Below is a small trained network, with its code and all its weights. Each question gives an input and a class and asks what happens when units are switched off, that is, made to give their printed mean instead of their output.

import numpy as np


def w(rows, s, z=0):
    codes = np.array(rows[::2]) - 128.0
    scale = np.full(codes.shape[1], s)
    scale[-1] = z or s
    return codes * scale


def f(y):
    return y / 2 * (1 + np.tanh(0.7978845608 * (y + 0.044715 * y**3)))


def log_softmax(a):
    a = a - a.max(-1, keepdims=True)
    return a - np.log(np.exp(a).sum(-1, keepdims=True))


def net(x, mask):
    res = np.array(x, float).reshape(1, 4) / 4 @ E
    y = f(res @ A[0][:, :-1].T + A[0][:, -1])
    res = res + np.where(mask, y, B[0][:, -1]) @ B[0][:, :-1]
    return log_softmax(res[-1] @ U[:, :-1].T + U[:, -1])


A, B = {}, {}
E = w([
[104,191,222],'x0',
[253,75,169],'x1',
[166,250,81],'x2',
[127,127,125],'x3',
],0.0057)
A[0] = w([
[126,130,142,254],'N1',
[190,126,158,114],'N2',
[42,136,115,83],'N3',
[200,105,170,78],'N4',
[114,162,250,99],'N5',
[90,62,180,80],'N6',
[131,126,124,186],'N7',
[170,190,97,111],'N8',
[138,83,53,107],'N9',
[99,80,137,104],'N10',
],0.017,0.007)
B[0] = w([
[128,4,168,254],'N1',
[35,128,106,186],'N2',
[32,104,65,189],'N3',
[32,134,64,198],'N4',
[221,150,35,217],'N5',
[132,236,228,186],'N6',
[137,80,144,177],'N7',
[113,199,236,189],'N8',
[204,175,62,205],'N9',
[150,178,179,162],'N10',
],0.023,0.0056)
U = w([
[10,83,33,90],'0',
[124,161,175,80],'1',
[126,66,75,254],'2',
[201,116,2,75],'3',
],0.0094,0.0085)

Each question gives the input, the list of numbers given to net, and the class t.
The units are the neurons (one row each of A and B). Each row of codes is followed by its name. A weight is (code - 128) times the scale printed after its matrix; where a second scale follows, it is the last column's (A, B and U).
mask holds one flag per neuron, in row order. A switched-off neuron (its flag False) gives its mean, the last column of its row in B, instead of its output. The means were averaged over made-up inputs and are rounded, as every weight is.
A unit's drop is (log p(t) with every unit on - log p(t) with that unit switched off) / (log p(t) with every unit on - log p(t) with every unit switched off).
The circuit of an input: a set's keep is (log p(t) with only the set's units on - log p(t) with every unit switched off) / (log p(t) with every unit on - log p(t) with every unit switched off). Starting from all 10 units, units are removed one at a time, each time the one whose removal leaves the highest keep (on an exact tie, the one counted first), for as long as the keep stays at least 0.8.
units of the circuit, in order: the units of the circuit, biggest drop first
unit that matters most: the unit with the biggest drop
top k neurons: the k neurons with the biggest drops, biggest first
drop of u: that unit's drop, to one decimal
input [3,5,4,0], class 0: top 2 neurons	N2, N4
input [2,-5,-6,-3], class 1: top 4 neurons	N6, N4, N10, N2
input [-3,4,8,1], class 1: unit that matters most	N8
input [-2,1,-3,2], class 1: top 2 neurons	N5, N3
input [-5,-2,-6,-2], class 1: top 3 neurons	N6, N5, N10
input [6,6,-6,-1], class 0: top 4 neurons	N4, N2, N9, N8
input [5,3,-6,2], class 1: top 3 neurons	N6, N9, N3
input [1,-2,-4,-2], class 1: units of the circuit, in order	N6, N4
input [5,-2,2,2], class 3: top 4 neurons	N5, N2, N4, N6
input [6,5,-4,-3], class 3: top 3 neurons	N5, N3, N8
input [-6,-2,-4,-4], class 3: top 3 neurons	N9, N8, N2
input [-1,4,2,3], class 0: units of the circuit, in order	N5, N2
input [-6,8,7,1], class 0: top 3 neurons	N4, N2, N6
input [0,1,6,4], class 1: top neuron	N8
input [8,7,-2,3], class 3: top 3 neurons	N5, N3, N8
input [-4,-3,-5,-3], class 1: units of the circuit, in order	N6, N10
input [1,5,5,1], class 0: units of the circuit, in order	N2, N4
input [1,4,4,0], class 0: units of the circuit, in order	N2, N9
input [-6,2,6,5], class 1: drop of N8	1.2
input [1,-1,7,-3], class 1: unit that matters most	N8
input [3,7,-2,6], class 0: drop of N4	0.4
input [3,8,-1,-1], class 0: drop of N10	0.0
